Below are the code and all the weights of a small trained network. Each question names an input and a class and asks about switching units off, where a switched-off unit gives its printed mean instead of its output.

import numpy as np


def w(rows, s, z=0):
    codes = np.array(rows[::2]) - 128.0
    scale = np.full(codes.shape[1], s)
    scale[-1] = z or s
    return codes * scale


def f(y):
    return y / 2 * (1 + np.tanh(0.7978845608 * (y + 0.044715 * y**3)))


def log_softmax(a):
    a = a - a.max(-1, keepdims=True)
    return a - np.log(np.exp(a).sum(-1, keepdims=True))


def net(x, mask):
    res = np.array(x, float).reshape(1, 7) / 4 @ E
    y = f(res @ A[0][:, :-1].T + A[0][:, -1])
    res = res + np.where(mask, y, B[0][:, -1]) @ B[0][:, :-1]
    return log_softmax(res[-1] @ U[:, :-1].T + U[:, -1])


A, B = {}, {}
E = w([
[106,73,56,71,135,86,100,140,118],'x0',
[177,119,101,118,231,134,93,97,224],'x1',
[170,96,158,91,65,123,31,77,232],'x2',
[67,115,183,96,178,30,109,21,125],'x3',
[185,177,123,172,237,146,91,114,92],'x4',
[110,225,94,93,121,204,136,2,125],'x5',
[152,90,123,138,159,106,237,110,163],'x6',
],0.0085)
A[0] = w([
[148,110,91,109,118,105,62,106,217,254],'neuron 0',
[161,206,100,144,53,139,93,151,161,129],'neuron 1',
[233,113,169,154,180,157,137,157,166,139],'neuron 2',
[135,156,140,136,129,127,42,168,74,212],'neuron 3',
[131,106,152,97,88,76,97,148,122,146],'neuron 4',
[144,136,124,145,136,209,227,166,89,189],'neuron 5',
[136,170,196,115,139,83,98,63,84,98],'neuron 6',
[136,165,31,55,225,77,55,77,155,138],'neuron 7',
[140,155,110,150,103,128,69,187,93,163],'neuron 8',
[121,139,235,215,153,63,151,171,156,135],'neuron 9',
[56,120,144,120,169,38,97,65,152,193],'neuron 10',
[137,123,151,126,146,174,85,108,142,78],'neuron 11',
[108,219,93,114,181,229,101,100,135,205],'neuron 12',
[176,113,72,177,206,108,104,90,109,216],'neuron 13',
[142,205,130,143,64,187,81,111,197,122],'neuron 14',
[125,117,200,200,183,167,255,176,68,186],'neuron 15',
[129,131,151,143,148,90,81,147,74,157],'neuron 16',
[122,79,149,133,69,61,181,136,173,176],'neuron 17',
[146,201,139,119,85,238,89,103,144,87],'neuron 18',
[167,110,73,87,191,107,94,109,90,182],'neuron 19',
[173,76,105,65,80,112,13,170,120,201],'neuron 20',
[138,166,132,129,30,196,81,66,154,170],'neuron 21',
[99,53,179,132,126,96,148,154,179,188],'neuron 22',
[80,146,92,161,149,188,159,164,79,123],'neuron 23',
[161,162,49,143,124,205,208,156,73,141],'neuron 24',
[119,137,129,42,11,83,196,46,101,204],'neuron 25',
[152,117,11,132,89,177,160,137,153,253],'neuron 26',
[143,106,166,138,57,181,66,183,108,217],'neuron 27',
[183,144,126,203,209,169,167,185,180,205],'neuron 28',
[194,84,166,129,125,112,157,197,180,154],'neuron 29',
[155,163,66,156,109,192,141,123,79,192],'neuron 30',
[73,154,140,197,119,107,184,107,49,201],'neuron 31',
[107,90,79,76,59,98,151,136,207,105],'neuron 32',
[86,143,155,57,106,70,154,19,85,156],'neuron 33',
[98,91,99,112,36,110,84,172,195,156],'neuron 34',
[118,124,95,114,185,86,129,42,107,139],'neuron 35',
[118,83,131,74,71,72,71,182,123,139],'neuron 36',
[96,156,20,146,163,206,208,117,65,168],'neuron 37',
[153,113,176,219,223,120,174,195,149,186],'neuron 38',
[129,151,90,148,160,132,158,83,66,209],'neuron 39',
[186,139,72,98,176,59,97,61,126,138],'neuron 40',
],0.0092,0.0048)
B[0] = w([
[209,72,200,131,191,186,154,78,138,250],'neuron 0',
[116,132,206,125,84,172,113,128,150,195],'neuron 1',
[189,145,68,210,114,156,143,85,155,215],'neuron 2',
[67,100,180,181,80,102,59,154,42,199],'neuron 3',
[107,58,117,156,116,107,151,133,161,170],'neuron 4',
[133,227,81,70,88,131,76,176,126,221],'neuron 5',
[92,115,113,176,138,124,158,160,103,173],'neuron 6',
[217,104,202,129,253,103,104,81,32,241],'neuron 7',
[120,108,161,144,59,141,33,165,95,190],'neuron 8',
[147,160,81,142,41,48,126,45,109,188],'neuron 9',
[113,80,101,155,196,103,195,95,73,211],'neuron 10',
[182,115,134,188,152,122,118,132,114,156],'neuron 11',
[159,176,181,100,198,191,124,205,101,249],'neuron 12',
[157,178,95,155,174,121,79,116,124,220],'neuron 13',
[170,117,231,166,138,204,175,139,195,218],'neuron 14',
[124,230,65,40,71,42,58,90,105,235],'neuron 15',
[59,140,128,184,140,54,87,181,95,162],'neuron 16',
[120,72,61,47,89,97,143,72,171,201],'neuron 17',
[137,182,214,207,139,210,150,169,167,220],'neuron 18',
[168,107,168,127,235,178,68,143,95,190],'neuron 19',
[156,38,176,178,125,138,64,133,121,245],'neuron 20',
[92,120,236,148,126,189,203,125,180,229],'neuron 21',
[170,72,61,97,92,91,140,63,130,201],'neuron 22',
[75,183,104,56,101,121,55,195,70,188],'neuron 23',
[129,182,73,39,137,174,55,204,143,230],'neuron 24',
[53,91,123,105,110,132,233,151,155,220],'neuron 25',
[165,86,146,63,131,198,102,164,152,245],'neuron 26',
[145,115,198,135,45,92,65,139,121,229],'neuron 27',
[197,158,61,162,107,164,56,112,138,248],'neuron 28',
[150,105,97,145,86,154,85,89,159,214],'neuron 29',
[82,193,147,60,125,182,134,223,148,214],'neuron 30',
[56,167,84,119,91,76,178,170,112,198],'neuron 31',
[185,47,118,26,127,169,164,108,181,209],'neuron 32',
[47,148,129,168,172,108,222,124,129,201],'neuron 33',
[150,36,148,92,49,146,115,136,167,227],'neuron 34',
[83,165,105,130,224,115,165,145,85,190],'neuron 35',
[113,30,122,132,117,100,134,163,116,209],'neuron 36',
[113,181,88,29,183,146,110,242,85,234],'neuron 37',
[191,185,58,175,91,93,55,52,136,234],'neuron 38',
[67,206,95,92,175,106,159,166,115,190],'neuron 39',
[124,138,140,134,226,120,173,73,146,200],'neuron 40',
],0.0075,0.011)
U = w([
[68,148,122,134,117,105,213,127,115,252],'0',
[114,77,169,192,91,92,75,175,89,82],'1',
[160,42,122,65,106,136,150,103,182,32],'2',
[157,149,213,152,98,212,136,148,174,74],'3',
[192,149,76,184,136,153,111,105,169,110],'4',
[146,161,89,114,81,57,117,87,129,136],'5',
[161,126,152,134,244,98,124,95,83,214],'6',
[125,187,88,64,129,171,109,232,107,54],'7',
],0.011,0.0019)

Each question gives the input, the list of numbers given to net, and the class t.
The units are the neurons (one row each of A and B). Each row of codes is followed by its name. A weight is (code - 128) times the scale printed after its matrix; where a second scale follows, it is the last column's (A, B and U).
mask holds one flag per neuron, in row order. A switched-off neuron (its flag False) gives its mean, the last column of its row in B, instead of its output. The means were averaged over made-up inputs and are rounded, as every weight is.
A unit's drop is (log p(t) with every unit on - log p(t) with that unit switched off) / (log p(t) with every unit on - log p(t) with every unit switched off).
The circuit of an input: a set's keep is (log p(t) with only the set's units on - log p(t) with every unit switched off) / (log p(t) with every unit on - log p(t) with every unit switched off). Starting from the 12 units with the biggest drops (on a tie, the unit counted first), units are removed one at a time, each time the one whose removal leaves the highest keep (on an exact tie, the one counted first), for as long as the keep stays at least 0.8.
units of the circuit, in order: the units of the circuit, biggest drop first
top k neurons: the k neurons with the biggest drops, biggest first
drop when u is switched off: that unit's drop, to one decimal
input [-5,3,6,7,1,-5,8], class 4: units of the circuit, in order : [neuron 2; neuron 38]
input [-7,4,0,-4,8,0,2], class 4: units of the circuit, in order : [neuron 38]
input [-7,7,0,2,-4,-6,8], class 5: units of the circuit, in order : [neuron 9; neuron 15]
input [-2,2,7,-6,2,-5,5], class 4: top 3 neurons : [neuron 2; neuron 28; neuron 38]
input [3,-3,-6,6,-2,8,5], class 0: top 2 neurons : [neuron 33; neuron 25]
input [-3,-1,0,4,-8,0,4], class 2: top 3 neurons : [neuron 17; neuron 32; neuron 22]
input [-8,6,-5,4,0,0,-1], class 5: units of the circuit, in order : [neuron 15; neuron 9; neuron 38]
input [0,-3,4,5,-2,1,2], class 0: units of the circuit, in order : [neuron 33; neuron 25]
input [-6,7,-6,-2,6,-6,-1], class 4: top 2 neurons : [neuron 38; neuron 28]
input [-6,7,6,-8,3,-6,-2], class 4: top 3 neurons : [neuron 2; neuron 28; neuron 38]
input [1,1,2,2,-4,7,0], class 3: top 2 neurons : [neuron 21; neuron 14]
input [7,-3,3,1,-4,-7,-7], class 1: top 2 neurons : [neuron 20; neuron 3]
input [8,-6,3,1,5,7,-6], class 3: top 2 neurons : [neuron 21; neuron 18]
input [7,4,0,0,-3,1,-4], class 6: units of the circuit, in order : [neuron 7]
input [8,-5,-6,7,4,2,3], class 0: top 2 neurons : [neuron 31; neuron 33]
input [6,3,-6,7,-8,4,-1], class 0: top 2 neurons : [neuron 25; neuron 33]
input [-3,-3,5,-1,-7,-7,8], class 2: drop when neuron 3 is switched off : 0.0
input [5,-5,-3,8,5,-4,8], class 0: drop when neuron 10 is switched off : 0.1
input [-4,-5,4,8,0,4,-8], class 0: drop when neuron 33 is switched off : 0.2
input [-7,1,-1,7,-7,-6,2], class 5: units of the circuit, in order : [neuron 9]
